Below is a small trained network, with its code and all its weights. Each question gives an input and a target symbol and asks what happens when units are switched off, that is, made to give their printed mean instead of their output.

import numpy as np


def w(rows, s, z=0):
    codes = np.array(rows[::2]) - 128.0
    scale = np.full(codes.shape[1], s)
    scale[-1] = z or s
    return codes * scale


def norm(h):
    return h / np.sqrt((h * h).mean(-1, keepdims=True) + 1e-5)


def f(y):
    return np.maximum(y, 0)


def softmax(a):
    e = np.exp(a - a.max(-1, keepdims=True))
    return e / e.sum(-1, keepdims=True)


def log_softmax(a):
    a = a - a.max(-1, keepdims=True)
    return a - np.log(np.exp(a).sum(-1, keepdims=True))


def net(x, mask):
    ids = ['αβγδεζξπστφω'.index(c) for c in x.split()]
    T = len(ids)
    res = E[ids] + P[:T]
    q, k, v = (norm(res) @ M[0].T for M in (Q, K, V))
    z = softmax(np.where(np.tri(T) > 0, q @ k.T / 2**0.5, -1e9)) @ v
    res = res + np.where(mask[0], z, O[0][:, -1]) @ O[0][:, :-1]
    y = f(norm(res) @ A[0][:, :-1].T + A[0][:, -1])
    res = res + np.where(mask[1:9], y, B[0][:, -1]) @ B[0][:, :-1]
    return log_softmax(norm(res)[-1] @ U[:, :-1].T + U[:, -1])


Q, K, V, O, A, B = {}, {}, {}, {}, {}, {}
E = w([
[82,74,98,112],'α',
[136,189,72,113],'β',
[199,221,105,71],'γ',
[54,157,155,146],'δ',
[91,62,138,89],'ε',
[153,210,90,87],'ζ',
[18,50,2,179],'ξ',
[247,69,138,99],'π',
[174,131,164,99],'σ',
[85,159,80,140],'τ',
[110,192,172,68],'φ',
[64,253,47,54],'ω',
],0.014)
P = w([
[77,1,50,43],'0',
[80,13,70,48],'1',
[83,24,83,57],'2',
[97,30,91,78],'3',
[109,43,96,96],'4',
[121,59,119,101],'5',
[124,64,121,118],'6',
[130,68,115,123],'7',
],0.0071)
Q[0] = w([
[150,141,120,187],'head 0',
[179,168,197,253],'head 0',
],0.023)
K[0] = w([
[99,87,22,131],'head 0',
[79,51,4,31],'head 0',
],0.013)
V[0] = w([
[118,64,11,237],'head 0',
[246,50,139,87],'head 0',
],0.011)
O[0] = w([
[184,240,195,254,7],'head 0',
[203,134,9,160,132],'head 0',
],0.0092,0.016)
A[0] = w([
[220,68,119,175,91],'neuron 0',
[99,218,87,94,148],'neuron 1',
[152,175,171,68,109],'neuron 2',
[107,55,156,161,3],'neuron 3',
[145,52,113,103,96],'neuron 4',
[148,141,65,151,155],'neuron 5',
[203,117,117,63,80],'neuron 6',
[255,97,210,89,85],'neuron 7',
],0.017,0.0032)
B[0] = w([
[141,145,206,3,145],'neuron 0',
[112,230,111,70,160],'neuron 1',
[99,85,129,225,138],'neuron 2',
[68,199,141,167,142],'neuron 3',
[155,116,196,185,250],'neuron 4',
[198,108,186,146,160],'neuron 5',
[65,73,63,204,198],'neuron 6',
[150,158,7,17,133],'neuron 7',
],0.019,0.012)
U = w([
[179,150,199,82,101],'α',
[173,193,112,98,254],'β',
[177,108,28,181,56],'γ',
[62,165,177,147,22],'δ',
[165,136,182,140,71],'ε',
[110,174,29,184,76],'ζ',
[130,151,123,253,176],'ξ',
[253,128,93,69,211],'π',
[233,91,104,161,138],'σ',
[151,169,122,137,196],'τ',
[74,45,90,53,123],'φ',
[92,174,78,65,228],'ω',
],0.013,0.0034)

Each question gives the input, a string of symbols that net reads in full, and the target symbol t.
The units are the heads (2 rows each of Q, K, V and O) and the neurons (one row each of A and B). Each row of codes is followed by its name. A weight is (code - 128) times the scale printed after its matrix; where a second scale follows, it is the last column's (O, A, B and U).
mask holds one flag per unit, heads first, then neurons. A switched-off unit (its flag False) gives its mean, the last column of its rows in O or B, instead of its output. The means were averaged over made-up inputs and are rounded, as every weight is.
A unit's drop is (log p(t) with every unit on - log p(t) with that unit switched off) / (log p(t) with every unit on - log p(t) with every unit switched off).
The circuit of an input: a set's keep is (log p(t) with only the set's units on - log p(t) with every unit switched off) / (log p(t) with every unit on - log p(t) with every unit switched off). Starting from all 9 units, units are removed one at a time, each time the one whose removal leaves the highest keep (on an exact tie, the one counted first), for as long as the keep stays at least 0.8.
units of the circuit, in order: the units of the circuit, biggest drop first
most important unit: the unit with the biggest drop
k most important neurons: the k neurons with the biggest drops, biggest first
drop when u is switched off: that unit's drop, to one decimal
input β ζ α ζ ζ, target ζ: 3 most important neurons => [neuron 1; neuron 6; neuron 4]
input β ω β, target ω: 4 most important neurons => [neuron 4; neuron 1; neuron 6; neuron 5]
input φ ω ω π ξ, target π: units of the circuit, in order => [head 0; neuron 0; neuron 6]
input φ γ β ξ δ π, target π: 2 most important neurons => [neuron 7; neuron 0]
input σ ε ε, target σ: units of the circuit, in order => [head 0; neuron 5]
input δ ε ζ ξ, target ξ: units of the circuit, in order => [head 0]
input φ ζ γ ζ ζ, target γ: 2 most important neurons => [neuron 6; neuron 5]
input τ ε ζ β, target ζ: 3 most important neurons => [neuron 1; neuron 6; neuron 4]
input β ε α α β, target β: units of the circuit, in order => [head 0; neuron 1]
input φ ω σ, target σ: 2 most important neurons => [neuron 5; neuron 4]
input ω φ φ ζ β β γ, target γ: units of the circuit, in order => [neuron 6; head 0]
input ζ ω ω ζ φ δ ξ α, target δ: 2 most important neurons => [neuron 3; neuron 6]
input σ π ξ β, target π: 3 most important neurons => [neuron 0; neuron 5; neuron 4]
input φ φ α π φ ω π ζ, target π: most important unit => head 0
input γ ε τ α ω β β δ, target δ: units of the circuit, in order => [head 0; neuron 4]
input ξ ζ ε β β γ ζ, target γ: 3 most important neurons => [neuron 6; neuron 5; neuron 1]
input φ ω φ δ ω, target ω: 3 most important neurons => [neuron 1; neuron 4; neuron 6]
input π φ δ ε π, target π: 3 most important neurons => [neuron 0; neuron 7; neuron 5]
input φ φ ε δ ζ, target δ: 3 most important neurons => [neuron 2; neuron 6; neuron 1]
input ζ β φ ξ ξ δ, target δ: most important unit => head 0
input φ α ξ ζ β δ ξ ζ, target δ: 3 most important neurons => [neuron 2; neuron 6; neuron 4]
input φ α ζ ω π α σ, target σ: drop when neuron 5 is switched off => 0.3
input δ β β ξ, target δ: drop when neuron 6 is switched off => 0.2
input ξ ξ ζ γ, target γ: drop when head 0 is switched off => 0.3
input φ ξ σ τ ξ, target σ: drop when neuron 3 is switched off => 0.0
